Below are the code and all the weights of a small trained network. Each question names an input and a class and asks about switching units off, where a switched-off unit gives its printed mean instead of its output.

import numpy as np


def w(rows, s, z=0):
    codes = np.array(rows[::2]) - 128.0
    scale = np.full(codes.shape[1], s)
    scale[-1] = z or s
    return codes * scale


def norm(h):
    return h / np.sqrt((h * h).mean(-1, keepdims=True) + 1e-5)


def f(y):
    return np.maximum(y, 0)


def log_softmax(a):
    a = a - a.max(-1, keepdims=True)
    return a - np.log(np.exp(a).sum(-1, keepdims=True))


def net(x, mask):
    res = np.array(x, float).reshape(1, 6) / 4 @ E
    u = 0
    for l in range(2):
        y = f(norm(res) @ A[l][:, :-1].T + A[l][:, -1])
        res = res + np.where(mask[u : u + 10], y, B[l][:, -1]) @ B[l][:, :-1]
        u += 10
    return log_softmax(norm(res)[-1] @ U[:, :-1].T + U[:, -1])


A, B = {}, {}
E = w([
[164,127,156,112,75,4,31,116,75,92,4,117],'x0',
[191,169,130,233,137,134,145,45,174,58,140,250],'x1',
[119,139,138,168,133,124,176,238,111,94,86,192],'x2',
[155,133,111,193,93,110,172,174,59,112,101,99],'x3',
[66,50,146,135,153,110,168,92,2,128,124,143],'x4',
[131,84,17,151,108,112,156,77,106,162,93,112],'x5',
],0.017)
A[0] = w([
[110,130,171,154,194,178,159,82,179,73,197,214,116],'0.n1',
[159,138,137,248,107,94,180,150,46,61,63,182,69],'0.n2',
[92,84,204,89,122,82,57,110,84,113,93,122,70],'0.n3',
[83,121,178,66,121,80,68,153,91,122,66,132,49],'0.n4',
[77,119,147,107,163,132,101,151,114,131,144,128,11],'0.n5',
[126,113,81,93,94,118,91,143,100,142,70,70,106],'0.n6',
[82,141,110,89,114,149,81,89,178,207,162,62,13],'0.n7',
[12,70,145,109,162,181,221,193,60,177,172,93,109],'0.n8',
[72,74,133,121,174,94,163,199,93,123,41,198,128],'0.n9',
[151,187,161,111,117,175,154,222,196,106,143,139,107],'0.n10',
],0.014,0.012)
B[0] = w([
[128,160,153,64,205,122,111,126,158,216,232,146,223],'0.n1',
[248,88,115,132,81,188,179,114,130,27,91,147,196],'0.n2',
[110,193,181,124,138,91,73,126,117,152,108,94,188],'0.n3',
[125,179,148,164,162,54,60,100,113,148,107,201,182],'0.n4',
[129,114,135,99,131,89,103,108,125,145,133,134,134],'0.n5',
[127,108,144,105,161,87,87,160,189,165,155,68,187],'0.n6',
[242,93,114,144,101,148,194,116,110,53,111,180,168],'0.n7',
[31,76,66,122,139,156,158,209,34,85,135,73,250],'0.n8',
[68,77,81,134,85,112,138,71,103,147,90,124,190],'0.n9',
[64,133,181,100,138,127,113,180,172,96,137,100,196],'0.n10',
],0.015,0.017)
A[1] = w([
[137,148,124,169,144,179,171,84,124,108,187,187,57],'1.n1',
[125,196,149,157,148,171,143,130,194,143,162,182,38],'1.n2',
[139,148,130,220,97,127,146,115,64,58,66,157,73],'1.n3',
[112,132,152,112,116,173,151,168,96,116,136,124,17],'1.n4',
[121,147,142,172,88,115,142,121,104,90,113,170,51],'1.n5',
[133,214,126,165,130,152,137,253,204,138,131,156,103],'1.n6',
[79,173,204,105,141,186,120,99,155,135,151,178,2],'1.n7',
[125,140,143,123,136,143,152,118,130,133,111,136,38],'1.n8',
[127,131,189,102,141,109,90,124,115,139,131,132,72],'1.n9',
[130,103,74,117,148,146,132,47,173,188,175,95,40],'1.n10',
],0.017,0.0079)
B[1] = w([
[11,180,183,94,142,170,124,166,80,232,129,211,215],'1.n1',
[165,211,189,146,106,28,38,75,181,204,94,142,231],'1.n2',
[250,104,98,148,79,148,161,130,206,2,181,91,231],'1.n3',
[68,116,116,182,181,106,147,126,74,147,132,125,188],'1.n4',
[150,112,130,113,102,165,179,124,164,147,112,70,164],'1.n5',
[199,122,230,52,179,174,180,206,203,34,246,2,254],'1.n6',
[247,136,190,139,138,109,156,159,166,6,144,66,224],'1.n7',
[85,153,143,152,133,112,134,100,147,105,92,124,128],'1.n8',
[162,145,171,127,116,78,66,60,172,83,128,58,217],'1.n9',
[143,109,41,215,43,190,197,115,128,126,62,225,207],'1.n10',
],0.0097,0.0085)
U = w([
[194,70,71,157,63,148,164,115,119,59,56,119,239],'0',
[176,152,209,101,170,104,100,134,175,129,186,99,164],'1',
[6,68,85,126,154,170,183,202,86,122,166,79,178],'2',
[142,148,101,147,135,158,162,63,147,186,152,220,2],'3',
[32,150,138,150,123,42,35,131,92,168,60,89,53],'4',
],0.02,0.0043)

Each question gives the input, the list of numbers given to net, and the class t.
The units are the neurons (one row each of A and B). Each row of codes is followed by its name. A weight is (code - 128) times the scale printed after its matrix; where a second scale follows, it is the last column's (A, B and U).
mask holds one flag per neuron, layer by layer. A switched-off neuron (its flag False) gives its mean, the last column of its row in B, instead of its output. The means were averaged over made-up inputs and are rounded, as every weight is.
A unit's drop is (log p(t) with every unit on - log p(t) with that unit switched off) / (log p(t) with every unit on - log p(t) with every unit switched off).
The circuit of an input: a set's keep is (log p(t) with only the set's units on - log p(t) with every unit switched off) / (log p(t) with every unit on - log p(t) with every unit switched off). Starting from the 12 units with the biggest drops (on a tie, the unit counted first), units are removed one at a time, each time the one whose removal leaves the highest keep (on an exact tie, the one counted first), for as long as the keep stays at least 0.8.
circuit, biggest first: the units of the circuit, biggest drop first
k most important neurons: the k neurons with the biggest drops, biggest first
k most important neurons of layer l: the k neurons of layer l with the biggest drops, biggest first
drop of u: that unit's drop, to one decimal
input [-3,3,7,2,5,3], class 0: circuit, biggest first : (0.n2)
input [7,8,-2,-6,-4,4], class 3: circuit, biggest first : (0.n8 0.n10 1.n6)
input [8,-3,5,6,1,-7], class 0: 2 most important neurons : (0.n2 1.n3)
input [3,8,1,6,-4,-4], class 0: 2 most important neurons : (0.n2 0.n6)
input [6,-1,5,-2,-1,4], class 0: 3 most important neurons : (0.n2 0.n1 1.n3)
input [-8,6,2,2,4,-4], class 1: 2 most important neurons of layer 1 : (1.n2 1.n7)
input [8,-2,4,-5,-4,-8], class 4: 2 most important neurons : (0.n4 0.n1)
input [-3,-2,1,3,-8,6], class 1: 2 most important neurons : (0.n8 0.n9)
input [2,8,-3,-1,-1,8], class 3: 2 most important neurons of layer 0 : (0.n8 0.n9)
input [2,8,2,-8,4,0], class 3: 2 most important neurons of layer 1 : (1.n10 1.n6)
input [5,-1,-8,8,-5,-2], class 4: 3 most important neurons of layer 0 : (0.n1 0.n2 0.n10)
input [4,-8,2,6,5,8], class 4: 3 most important neurons : (0.n6 0.n4 1.n6)
input [-7,6,-6,-5,-7,5], class 3: 2 most important neurons of layer 1 : (1.n10 1.n1)
input [-8,7,2,1,-1,2], class 1: 2 most important neurons of layer 1 : (1.n6 1.n7)
input [-8,3,-8,-6,-3,0], class 3: most important neuron of layer 1 : (1.n10)
input [0,4,-6,-8,-6,4], class 3: drop of 1.n10 : 0.1
input [-8,6,-8,-6,7,5], class 3: drop of 0.n6 : 0.0
input [0,5,5,-3,8,7], class 0: drop of 0.n2 : 0.2
input [1,-1,3,5,8,4], class 0: drop of 0.n2 : 0.6
